The rows lie along a hidden order. The number after each row says roughly how far along it the row is, from 0 to 20. A new part has a new order.
[  5 -17 -24  -4  17  -1 -21   4   8  -2  20  -2 -13  18  -9 -10  15 -13
   2  21  -5  -4   9 -27  -2   9   2   2   6  11  15  11  -4   4  11 -15
  -3  -8   1  12  -9  13  -9 -17 -17  39  18  23  24  -5  15]
13
[  0  10  11   1  -5   1  11  -2  -5   4  -4   2   3 -12   6   6  -6   7
   1 -11   2   9  -6  12  -1  -6  -4  -3  -4  -6  -8  -1   0  -4  -3  10
   2   7   2  -5  -1 -17   1   5   7 -12  -4 -12  -9   3  -4]
0
[  5 -29 -12 -18 -28   1 -16  -4   9  -4 -22 -24  26  19  -8  -7  20  -2
 -25  17   7 -36  12  -5  14   2   2  19   5  -8  20 -18  -9   4 -41 -34
  25 -22 -35  -7  36  44  25  -1  14 -23   0  13  -8  10  -7]
19
[  0  -2 -12   3  11  -1 -11   4   4  -3  11   3  -9  10  -4  -5   6  -7
   3  12  -3  -1   3 -14  -3   7   4   0   4   9   7   8   0   4  11  -4
  -7  -4   3   6  -7   6  -5  -8 -12  22   6  12  13  -5   9]
3
[ -7  15  21   7 -16   0  16  -2  -6  -1 -17   3   9 -13   7   5 -14  10
   0 -17   3   0  -7  22   2  -5   2  -2  -2  -4 -10 -10   3  -2  -7   7
  -2   5   2 -10   9 -11  12  17  10 -34 -17 -19 -20   3 -15]
8
[  3  14  17  -4  -1   2  22  -4 -10  11  -2   4  -2 -26  14  11  -7  14
   4 -29   4  25 -10  20  -3 -14 -13  -9 -11 -15 -19   0   2 -11  -3  23
   8  18   5  -5  -8 -37  -8   7  14 -17  -5 -23 -18   6  -2]
10
[  8 -14  -6 -14  -7   1  -1  -4   2   5  -7 -12  11   0   2   0  19   2
 -12   1   5  -4   4  -1   6  -5  -9   6  -2 -12   5  -6  -5  -2 -20 -10
  21  -4 -19  -3  14   6   6  -4  10 -12   5   4  -6   8   1]
2
[ -7  28  16  17  15  -1  16   3 -10   1   9  17 -15 -18   3   7 -22   4
  19 -12  -4  26 -11  11 -11  -1   1 -15  -4   6 -19  10   8  -4  29  28
 -20  19  29   3 -26 -35 -15   6  -8  11  -7 -15  -3  -7   1]
13
[  5 -23 -15 -14 -11   1 -13  -3   8   0  -4 -16  11  14  -6  -5  15  -3
 -15  13   4 -18   9 -10   8   1   1  11   3  -5  14  -8  -7   2 -10 -20
  17 -13 -25  -2  21  27  10  -8   7  -9   7  13   4   6   1]
9
[ -3   8  16   0 -20   1  13  -4  -4   1 -17  -2  12  -9   6   6  -8   9
  -5  -7   5  -3  -4  14   4  -6  -1   2  -3  -8  -7 -10   1  -2 -13   4
   6   3  -6 -16  13  -5  11  13  15 -35 -13 -14 -19   5 -12]
7
[  6 -13 -29   1  35  -1 -21   7   7  -1  33   6 -24  20 -11 -10  13 -17
   8  23  -9   6   6 -34  -7  10   1  -4   5  15  11  22  -1   4  28  -6
 -12  -4  12  18 -24   3 -22 -24 -26  60  22  23  32 -10  23]
20
[ -4   6 -18  15  32  -2 -18   9   5  -7  28  14 -26  16 -11  -9  -3 -15
  17  22 -11   4   4 -27  -9  17  11  -7   8  24   8  22   6   8  34  -3
 -29  -4  27  19 -29   3 -19 -16 -32  55  14  16  30 -15  16]
19
[  6 -16  -8 -13  -3   1  -7  -2   4   4  -2 -11   7   7  -1   0  14  -1
 -10   3   4  -7   5  -6   4  -3  -7   6  -1  -9   5  -4  -5  -1 -17  -9
  17  -4 -15  -2   9   9   3  -5   8  -2   8   7  -2   5   2]
0
[  8 -13  -8 -14  -3   1  -6  -3   3   4  -6 -12   6   3   0  -1  14  -1
 -10   3   3  -4   4  -4   3  -4  -8   5  -3 -10   5  -3  -5  -1 -15  -8
  20  -3 -16  -1   6   7   0  -8   9   3   8   5   0   5   3]
0
